In the rows, 128 means zero.
Each row is followed by its class number.
[ 92 144 118 144 102 120  77 142 129 148 160 108 116 132  81 127 112 109
 127 160 123 131 176  95 141 105 108 109 156 164 150 127 139 129  65 135
 132 139 138 150 112 116 124 126 139 116 153 145 153 183]	2
[ 63 153 103 111  77 123 108 124 135 135 195 139 123 135  87 116 126  97
 130 158 115 129 140  89 124 139 100 132 159 146 153 129 186 135  75 155
 135 129 124 143 106 138 121 135 124  76 120 174 174 191]	0
[105 137 120 112 122 122  80 134 129 139 134 113  99 139 110 123 120 118
 102 165 124 136 142 106 149 132 127 113 163 157 150 117 155 113 100 121
 133 140 115 130 123 119 133 145 118 145 144 140 171 149]	3
[ 21 165 110 109  97 129  67 138 140 151 197 125  74 128  78 112 130  91
 104 188 111 156 137  66 142 151 117 127 192 151 171 111 217 113  72 151
 136 140 101 139 106 145 124 157 103  84 134 177 212 194]	3
[ 91 149 108 103  77 129 124 117 134 121 185 164 130 137 107 118 140 102
 131 136 121 129 116 102 118 150 108 136 144 131 144 128 175 138  95 159
 133 120 122 131 112 137 121 122 116  81 112 155 164 168]	0
[102 143 109  91  87 117  81 127 127 132 173 125  99 154  99 110 118  99
 117 165 128 130 182  99 139 122 104 109 170 183 159 125 166 138  55 134
 139 127 116 123 105 134 126 119 135 137 156 141 174 172]	2
[ 83 144 123 182 143 131 106 149 134 147 129 109 133 113  90 129 114 128
 146 149 116 131 130  92 137 107 118 119 137 123 137 132 120 108 104 140
 113 136 136 153 123 114 124 144 119  76 123 160 152 203]	1
[ 70 148 123 146 152 126  80 146 134 151 128 107  92 122 105 125 122 122
 101 176 112 157 111  89 161 134 132 116 171 129 147 112 159  97 123 131
 121 145 102 142 122 125 132 167  94 117 131 161 171 167]	3
[ 72 155  97 128  95 117  65 139 131 150 198 105 104 127  62 123 110 101
 138 161 122 142 208  85 137 106 108 115 165 175 166 129 175 141  44 134
 136 131 146 148 104 129 125 127 162 109 155 143 167 200]	2
[ 79 151 107  89  74 120 109 117 134 128 190 154 111 136 101 114 136  96
 136 148 120 130 139  99 125 146 108 131 153 145 150 127 193 137  80 150
 143 124 119 129 116 145 118 115 123  97 123 156 171 167]	0
[ 64 159 123 166 147 130  91 144 149 151 141 108 114 115  86 125 122 123
 121 156 111 141 126  88 149 115 125 118 168 127 146 123 143 109 109 137
 122 141 119 148 122 121 122 156 113  95 123 164 159 172]	1
[104 146 107  99  71 115  73 126 123 142 181 114 105 153  86 129 111  96
 120 162 128 130 200  94 138 116  99 103 169 194 164 123 170 142  41 132
 142 128 125 146 103 131 125 117 127 137 164 142 174 181]	2
[ 83 151 116 132 101 115  93 135 132 142 156 121 123 129  79 123 113 108
 133 158 118 127 157  88 133 113 100 115 153 154 154 136 147 136  70 146
 132 134 128 145 111 128 125 134 136  99 143 154 161 191]	1
[ 72 143 125 120 136 131  93 140 134 146 140 123  90 127 114 122 127 113
  98 175 117 149 113  94 157 147 135 116 172 131 152 118 168 105 112 134
 129 145 103 131 120 134 149 161  99 118 131 157 177 159]	3
[104 141 113 101  86 113  68 133 130 144 178 105 103 137  82 130 109 106
 122 163 130 133 211  95 138 109 127 106 168 189 158 123 161 143  40 127
 136 130 133 141 105 132 122 119 161 140 169 131 168 172]	2
[ 71 164  99  78  43 109  65 131 130 139 200 125  84 160  77 123 115  75
 106 184 112 132 189  66 137 128  84 103 191 193 177 121 191 137  24 147
 144 139 102 148  97 133 126 127 131 123 162 163 205 208]	2
[ 37 169 105 141  87 123  76 147 139 151 179 117 104 139  66 127 118  92
 113 184 111 134 136  56 143 121  96 107 183 157 167 120 172 111  51 157
 129 150 109 167 107 128 126 155 100  66 141 191 201 232]	1
[ 92 143 124 152 126 128 115 141 129 141 129 120 125 129 109 123 123 119
 122 150 119 124 109  98 140 125 114 116 145 124 142 125 126 110 109 141
 119 146 116 148 122 121 131 149 102  99 122 161 154 170]	1
[ 92 141 103 102  79 115  73 130 131 142 192 112 110 136  78 125 109 103
 140 154 129 132 219  96 131 107 100 118 166 187 160 128 168 147  37 133
 139 124 146 143 103 131 120 111 170 122 162 137 160 187]	2
[ 39 152 104 160 108 122  74 149 137 162 179 106 111 121  51 121 107 105
 126 177 112 141 163  63 148 110 100 113 178 153 162 121 164 120  57 153
 127 143 132 164 101 123 125 151 118  70 141 176 182 224]	1
[100 139 107  72  69 114  74 121 134 133 187 121  90 151  95 122 114  95
 113 166 131 140 203 100 134 126 104 113 177 191 161 121 182 144  53 130
 144 129 119 128 105 143 128 118 148 146 165 128 177 144]	2
[ 34 160  94  84  55 126  93 116 145 126 234 167 115 135  70 104 144  87
 145 154 116 146 147  82 122 152  90 136 164 150 157 127 224 146  56 169
 140 118 131 139  98 150 116 123 130  54 122 169 190 207]	0
[ 41 156 110 157 124 129  71 145 137 155 171 111 111 126  66 123 116 117
 135 181 115 143 153  70 145 113 111 114 187 147 162 124 167 113  67 149
 122 144 122 158 109 122 125 161 120  76 137 170 180 209]	1
[114 127 126 120 121 131 141 115 131 116 160 151 142 119 127 110 151 126
 148 107 124 136 134 138 103 143 129 148 116  94 123 135 152 146 134 123
 128 113 143 117 123 138 121 118 145 101 116 127 119 114]	0
[ 25 160 109 123 110 124  62 144 143 154 194 118  79 126  72 119 122  99
 105 187 111 155 152  68 162 136 116 119 196 164 173 113 199 111  64 141
 134 138 110 144 105 137 128 159 114  92 138 172 203 193]	3
[ 66 158 107 164  98 125  83 140 136 148 161 108 133 127  70 131 108 110
 138 160 111 128 158  78 135 102  95 109 154 147 155 142 136 120  65 152
 123 145 136 164 110 121 126 141 125  86 132 175 164 216]	1
[107 139 114 117 106 117  63 137 128 146 163  94  97 136  83 130 106 113
 116 168 128 141 209  96 147 102 117 110 170 185 160 120 154 139  49 117
 137 131 134 142 110 124 127 125 154 147 169 138 165 172]	2
